Below are the code and all the weights of a small trained network. Each question names an input and a class and asks about switching units off, where a switched-off unit gives its printed mean instead of its output.

import numpy as np


def w(rows, s, z=0):
    codes = np.array(rows[::2]) - 128.0
    scale = np.full(codes.shape[1], s)
    scale[-1] = z or s
    return codes * scale


def f(y):
    return np.maximum(y, 0)


def log_softmax(a):
    a = a - a.max(-1, keepdims=True)
    return a - np.log(np.exp(a).sum(-1, keepdims=True))


def net(x, mask):
    res = np.array(x, float).reshape(1, 5) / 4 @ E
    y = f(res @ A[0][:, :-1].T + A[0][:, -1])
    res = res + np.where(mask, y, B[0][:, -1]) @ B[0][:, :-1]
    return log_softmax(res[-1] @ U[:, :-1].T + U[:, -1])


A, B = {}, {}
E = w([
[67,94,65,88,168,239],'x0',
[46,51,185,182,46,145],'x1',
[252,76,174,203,173,226],'x2',
[132,126,125,129,129,124],'x3',
[201,137,121,37,2,164],'x4',
],0.0074)
A[0] = w([
[38,107,129,150,225,132,62],'n1',
[177,99,152,145,141,157,54],'n2',
[153,152,138,160,103,82,198],'n3',
[193,193,81,71,192,127,57],'n4',
[177,90,185,98,160,189,77],'n5',
[95,135,130,52,135,86,66],'n6',
[64,148,74,117,131,66,47],'n7',
[115,79,190,78,87,148,93],'n8',
[204,188,188,144,161,10,108],'n9',
[84,118,58,132,156,191,208],'n10',
[166,101,99,47,69,138,81],'n11',
[79,159,67,129,88,95,43],'n12',
[174,142,133,77,49,164,46],'n13',
[152,161,117,95,172,119,55],'n14',
[185,175,82,82,20,197,82],'n15',
[64,187,97,38,108,103,77],'n16',
[79,112,130,178,203,91,47],'n17',
[233,234,47,56,222,97,66],'n18',
[89,114,117,189,231,87,4],'n19',
[86,88,80,77,166,214,30],'n20',
[104,92,114,122,145,177,99],'n21',
[119,123,153,167,197,106,114],'n22',
[155,128,169,58,78,142,43],'n23',
[44,216,80,65,63,92,74],'n24',
[159,122,187,154,120,178,72],'n25',
[78,43,178,173,45,138,2],'n26',
[192,177,144,160,79,75,92],'n27',
[59,138,109,82,103,90,52],'n28',
[114,74,51,51,127,202,124],'n29',
[232,117,122,163,153,186,55],'n30',
[85,133,2,72,178,199,115],'n31',
[183,110,174,156,120,189,58],'n32',
[121,179,86,80,184,197,126],'n33',
[195,95,145,204,147,211,53],'n34',
[156,125,152,51,64,155,24],'n35',
[172,147,145,177,135,189,39],'n36',
[131,179,198,137,109,70,75],'n37',
],0.0083,0.0076)
B[0] = w([
[158,163,139,174,113,132,210],'n1',
[127,103,134,139,161,106,154],'n2',
[155,137,163,84,100,149,232],'n3',
[33,42,72,206,92,130,187],'n4',
[154,99,146,98,161,76,177],'n5',
[150,101,129,148,153,114,162],'n6',
[160,114,131,129,176,100,176],'n7',
[84,142,83,194,102,148,172],'n8',
[131,150,253,77,92,152,242],'n9',
[174,140,165,96,95,111,254],'n10',
[129,162,105,204,159,144,180],'n11',
[166,84,147,116,181,85,161],'n12',
[124,214,109,219,193,127,175],'n13',
[116,115,121,149,117,137,146],'n14',
[146,201,89,217,179,154,210],'n15',
[161,88,131,116,202,74,203],'n16',
[133,194,60,198,171,169,185],'n17',
[5,44,77,203,60,161,241],'n18',
[137,196,97,183,154,142,186],'n19',
[102,142,228,164,111,98,178],'n20',
[104,134,200,120,108,117,167],'n21',
[145,195,91,158,97,166,195],'n22',
[139,162,124,177,160,143,157],'n23',
[154,81,134,118,186,104,229],'n24',
[118,98,131,125,149,100,167],'n25',
[1,53,76,193,96,128,187],'n26',
[126,118,228,107,123,160,196],'n27',
[153,83,135,120,196,72,177],'n28',
[147,137,229,117,86,139,214],'n29',
[138,78,115,95,195,72,195],'n30',
[159,139,224,114,102,128,231],'n31',
[127,109,125,132,152,61,177],'n32',
[116,127,177,102,85,166,201],'n33',
[158,115,121,90,178,59,209],'n34',
[153,203,122,181,172,118,161],'n35',
[141,98,144,104,183,87,156],'n36',
[137,121,190,138,115,143,179],'n37',
],0.0079,0.0068)
U = w([
[138,66,125,105,224,82,82],'0',
[125,245,100,192,174,158,84],'1',
[118,130,127,111,120,150,252],'2',
[45,56,104,168,91,149,120],'3',
[125,149,217,108,98,146,60],'4',
[149,163,69,10,89,173,168],'5',
],0.011,0.017)

Each question gives the input, the list of numbers given to net, and the class t.
The units are the neurons (one row each of A and B). Each row of codes is followed by its name. A weight is (code - 128) times the scale printed after its matrix; where a second scale follows, it is the last column's (A, B and U).
mask holds one flag per neuron, in row order. A switched-off neuron (its flag False) gives its mean, the last column of its row in B, instead of its output. The means were averaged over made-up inputs and are rounded, as every weight is.
A unit's drop is (log p(t) with every unit on - log p(t) with that unit switched off) / (log p(t) with every unit on - log p(t) with every unit switched off).
The circuit of an input: a set's keep is (log p(t) with only the set's units on - log p(t) with every unit switched off) / (log p(t) with every unit on - log p(t) with every unit switched off). Starting from the 12 units with the biggest drops (on a tie, the unit counted first), units are removed one at a time, each time the one whose removal leaves the highest keep (on an exact tie, the one counted first), for as long as the keep stays at least 0.8.
units of the circuit, in order: the units of the circuit, biggest drop first
unit that matters most: the unit with the biggest drop
top k neurons: the k neurons with the biggest drops, biggest first
drop of u: that unit's drop, to one decimal
input [4,1,7,-2,-6], class 0: units of the circuit, in order -> n34
input [7,-2,-5,5,2], class 4: units of the circuit, in order -> n31, n29
input [-8,-6,-3,1,0], class 4: top 2 neurons -> n9, n27
input [8,-8,2,3,-5], class 3: top 2 neurons -> n18, n4
input [7,6,6,-3,8], class 1: units of the circuit, in order -> n15, n13
input [-4,-6,-3,-5,2], class 3: top 2 neurons -> n18, n4
input [-5,-8,-8,8,4], class 0: top 2 neurons -> n16, n24
input [5,-4,-4,3,0], class 4: top 3 neurons -> n31, n29, n33
input [7,-1,-4,-5,-6], class 4: top 2 neurons -> n31, n10
input [-7,-5,3,1,-1], class 4: top 2 neurons -> n9, n27
input [-4,7,7,0,-2], class 0: top 2 neurons -> n34, n18
input [5,0,2,3,4], class 4: units of the circuit, in order -> n29, n31
input [-1,6,8,-2,8], class 0: top 2 neurons -> n30, n34
input [0,-6,7,-5,5], class 0: unit that matters most -> n30
input [1,0,6,6,7], class 1: top 2 neurons -> n15, n13
input [-4,3,-1,3,-5], class 1: units of the circuit, in order -> n17, n18, n22
input [-6,6,-3,-2,6], class 1: drop of n17 -> -0.1
input [3,-8,1,3,-6], class 3: drop of n4 -> 0.2
input [-6,2,7,-2,-3], class 0: drop of n30 -> 0.2
input [-8,8,-1,-1,7], class 3: units of the circuit, in order -> n26
